Below is a small trained network, with its code and all its weights. Each question gives an input and a class and asks what happens when units are switched off, that is, made to give their printed mean instead of their output.

import numpy as np


def w(rows, s, z=0):
    codes = np.array(rows[::2]) - 128.0
    scale = np.full(codes.shape[1], s)
    scale[-1] = z or s
    return codes * scale


def norm(h):
    return h / np.sqrt((h * h).mean(-1, keepdims=True) + 1e-5)


def f(y):
    return y / 2 * (1 + np.tanh(0.7978845608 * (y + 0.044715 * y**3)))


def log_softmax(a):
    a = a - a.max(-1, keepdims=True)
    return a - np.log(np.exp(a).sum(-1, keepdims=True))


def net(x, mask):
    res = np.array(x, float).reshape(1, 4) / 4 @ E
    u = 0
    for l in range(2):
        y = f(norm(res) @ A[l][:, :-1].T + A[l][:, -1])
        res = res + np.where(mask[u : u + 6], y, B[l][:, -1]) @ B[l][:, :-1]
        u += 6
    return log_softmax(norm(res)[-1] @ U[:, :-1].T + U[:, -1])


A, B = {}, {}
E = w([
[47,56,173,150,2,85,125],'x0',
[86,98,22,145,106,148,69],'x1',
[162,68,193,182,221,129,139],'x2',
[80,86,172,184,62,170,125],'x3',
],0.0081)
A[0] = w([
[107,157,178,145,114,223,160,47],'0.n0',
[112,186,1,159,98,132,63,40],'0.n1',
[104,7,120,187,85,81,123,179],'0.n2',
[176,138,146,200,214,168,120,3],'0.n3',
[104,125,192,139,88,172,53,170],'0.n4',
[163,129,183,113,36,137,215,11],'0.n5',
],0.0098,0.0033)
B[0] = w([
[84,65,113,195,162,95,143,147],'0.n0',
[105,58,83,132,199,167,39,220],'0.n1',
[148,149,79,183,69,39,162,255],'0.n2',
[129,212,178,109,103,185,223,200],'0.n3',
[160,166,144,142,175,2,110,185],'0.n4',
[47,190,91,97,86,153,107,184],'0.n5',
],0.01,0.0071)
A[1] = w([
[170,168,134,141,60,70,113,60],'1.n0',
[119,135,133,194,158,205,85,49],'1.n1',
[248,103,176,89,206,82,100,94],'1.n2',
[139,167,53,180,152,144,113,195],'1.n3',
[120,46,135,231,54,10,119,55],'1.n4',
[164,54,85,118,117,254,80,1],'1.n5',
],0.0092,0.0027)
B[1] = w([
[147,88,123,123,1,162,174,174],'1.n0',
[222,58,59,151,27,99,231,145],'1.n1',
[91,125,211,194,224,84,241,154],'1.n2',
[91,39,115,120,93,43,86,180],'1.n3',
[27,34,96,242,169,145,239,254],'1.n4',
[218,250,23,20,142,85,64,163],'1.n5',
],0.0087,0.0097)
U = w([
[157,178,249,122,189,159,238,166],'0',
[182,92,153,147,65,210,120,32],'1',
[34,53,146,222,80,70,183,182],'2',
[145,166,106,48,23,139,186,102],'3',
[77,176,191,33,34,116,61,89],'4',
[157,108,51,69,170,104,23,194],'5',
[182,82,230,108,90,155,63,2],'6',
],0.015,0.0071)

Each question gives the input, the list of numbers given to net, and the class t.
The units are the neurons (one row each of A and B). Each row of codes is followed by its name. A weight is (code - 128) times the scale printed after its matrix; where a second scale follows, it is the last column's (A, B and U).
mask holds one flag per neuron, layer by layer. A switched-off neuron (its flag False) gives its mean, the last column of its row in B, instead of its output. The means were averaged over made-up inputs and are rounded, as every weight is.
A unit's drop is (log p(t) with every unit on - log p(t) with that unit switched off) / (log p(t) with every unit on - log p(t) with every unit switched off).
The circuit of an input: a set's keep is (log p(t) with only the set's units on - log p(t) with every unit switched off) / (log p(t) with every unit on - log p(t) with every unit switched off). Starting from all 12 units, units are removed one at a time, each time the one whose removal leaves the highest keep (on an exact tie, the one counted first), for as long as the keep stays at least 0.8.
units of the circuit, in order: the units of the circuit, biggest drop first
k most important neurons: the k neurons with the biggest drops, biggest first
k most important neurons of layer l: the k neurons of layer l with the biggest drops, biggest first
drop when u is switched off: that unit's drop, to one decimal
input [-7,-2,-4,-7], class 0: units of the circuit, in order : (1.n2)
input [4,-4,-5,1], class 3: units of the circuit, in order : (0.n5; 1.n4)
input [-1,-4,-5,1], class 3: 3 most important neurons : (1.n4; 0.n1; 1.n3)
input [-6,-3,-8,8], class 5: 2 most important neurons of layer 0 : (0.n2; 0.n1)
input [-7,8,5,7], class 3: 2 most important neurons : (1.n1; 0.n3)
input [-3,5,5,-4], class 0: 2 most important neurons : (0.n3; 0.n5)
input [5,-2,-5,-4], class 4: 3 most important neurons of layer 0 : (0.n5; 0.n2; 0.n0)
input [-2,7,2,3], class 5: 2 most important neurons : (0.n1; 1.n5)
input [2,0,5,-4], class 0: 2 most important neurons : (0.n3; 1.n4)
input [-8,2,1,5], class 0: drop when 0.n3 is switched off : 2.0
